Here is a tiny trained network, its code and every weight. The questions are about switching its units off for an input and a class, where a switched-off unit gives its printed mean instead of its output.

import numpy as np


def w(rows, s, z=0):
    codes = np.array(rows[::2]) - 128.0
    scale = np.full(codes.shape[1], s)
    scale[-1] = z or s
    return codes * scale


def norm(h):
    return h / np.sqrt((h * h).mean(-1, keepdims=True) + 1e-5)


def f(y):
    return np.maximum(y, 0)


def log_softmax(a):
    a = a - a.max(-1, keepdims=True)
    return a - np.log(np.exp(a).sum(-1, keepdims=True))


def net(x, mask):
    res = np.array(x, float).reshape(1, 3) / 4 @ E
    u = 0
    for l in range(2):
        y = f(norm(res) @ A[l][:, :-1].T + A[l][:, -1])
        res = res + np.where(mask[u : u + 3], y, B[l][:, -1]) @ B[l][:, :-1]
        u += 3
    return log_softmax(norm(res)[-1] @ U[:, :-1].T + U[:, -1])


A, B = {}, {}
E = w([
[89,154,72,128,69,178,83,225,185,146,125,159],'x0',
[65,168,145,215,117,77,143,172,86,216,83,173],'x1',
[133,247,197,178,156,74,122,148,113,48,72,80],'x2',
],0.013)
A[0] = w([
[119,157,82,102,104,191,79,250,190,59,145,120,2],'0.n1',
[163,133,92,82,104,192,80,188,191,23,151,120,115],'0.n2',
[121,212,132,125,123,139,106,188,163,34,112,112,90],'0.n3',
],0.026,0.0079)
B[0] = w([
[200,143,175,115,100,129,93,83,173,233,45,252,242],'0.n1',
[32,104,92,95,160,174,147,92,149,70,150,57,255],'0.n2',
[156,128,126,179,128,76,138,199,54,99,181,90,234],'0.n3',
],0.016,0.026)
A[1] = w([
[3,186,88,185,95,130,162,218,146,212,101,149,93],'1.n1',
[195,105,141,109,133,89,227,31,95,103,161,98,3],'1.n2',
[130,44,33,84,74,191,144,173,170,193,189,157,23],'1.n3',
],0.03,0.0042)
B[1] = w([
[88,85,88,19,151,224,130,39,215,57,144,77,237],'1.n1',
[126,140,103,100,77,183,81,155,207,192,88,207,253],'1.n2',
[181,206,172,233,136,13,156,231,16,67,159,66,243],'1.n3',
],0.011,0.023)
U = w([
[167,198,126,124,41,155,49,198,228,234,61,254,89],'0',
[163,231,180,226,135,11,160,205,38,62,155,53,113],'1',
[119,85,69,3,139,210,144,43,201,49,201,42,68],'2',
[102,72,88,159,102,100,159,141,85,206,180,151,253],'3',
],0.0062,0.011)

Each question gives the input, the list of numbers given to net, and the class t.
The units are the neurons (one row each of A and B). Each row of codes is followed by its name. A weight is (code - 128) times the scale printed after its matrix; where a second scale follows, it is the last column's (A, B and U).
mask holds one flag per neuron, layer by layer. A switched-off neuron (its flag False) gives its mean, the last column of its row in B, instead of its output. The means were averaged over made-up inputs and are rounded, as every weight is.
A unit's drop is (log p(t) with every unit on - log p(t) with that unit switched off) / (log p(t) with every unit on - log p(t) with every unit switched off).
The circuit of an input: a set's keep is (log p(t) with only the set's units on - log p(t) with every unit switched off) / (log p(t) with every unit on - log p(t) with every unit switched off). Starting from all 6 units, units are removed one at a time, each time the one whose removal leaves the highest keep (on an exact tie, the one counted first), for as long as the keep stays at least 0.8.
units of the circuit, in order: the units of the circuit, biggest drop first
most important unit: the unit with the biggest drop
top k neurons: the k neurons with the biggest drops, biggest first
top k neurons in layer l: the k neurons of layer l with the biggest drops, biggest first
input [-1,0,1], class 3: units of the circuit, in order	(1.n3, 1.n1, 0.n1)
input [4,0,-5], class 1: top 2 neurons	(1.n3, 1.n2)
input [-7,0,7], class 0: top neuron	(1.n2)
input [2,6,-3], class 2: top 2 neurons	(1.n1, 0.n1)
input [7,8,7], class 2: top 3 neurons	(1.n1, 1.n3, 1.n2)
input [-1,-1,1], class 3: top 2 neurons	(1.n3, 1.n1)
input [2,-3,3], class 3: top 3 neurons	(1.n1, 1.n3, 0.n3)
input [-6,1,6], class 0: top 2 neurons	(1.n2, 1.n3)
input [-3,4,-6], class 1: top 2 neurons	(1.n3, 0.n1)
input [-4,-4,4], class 0: top 3 neurons	(1.n2, 1.n3, 0.n2)
input [7,-7,-6], class 0: top 3 neurons	(0.n3, 0.n1, 1.n1)
input [7,8,-4], class 2: top 2 neurons in layer 1	(1.n1, 1.n2)
input [-1,5,-7], class 1: top 2 neurons	(1.n3, 0.n1)
input [-8,5,6], class 0: top 2 neurons in layer 1	(1.n3, 1.n2)
input [-6,-1,1], class 0: most important unit	0.n2
input [-6,-6,0], class 0: top 2 neurons in layer 1	(1.n2, 1.n1)
input [-3,-2,-4], class 1: top 2 neurons in layer 0	(0.n3, 0.n1)
input [-8,-8,0], class 0: top 2 neurons in layer 1	(1.n2, 1.n1)
input [5,8,-8], class 1: top 2 neurons in layer 1	(1.n3, 1.n2)
input [-5,2,-2], class 0: units of the circuit, in order	(0.n2)
input [-2,-5,-6], class 1: top 2 neurons in layer 1	(1.n3, 1.n1)
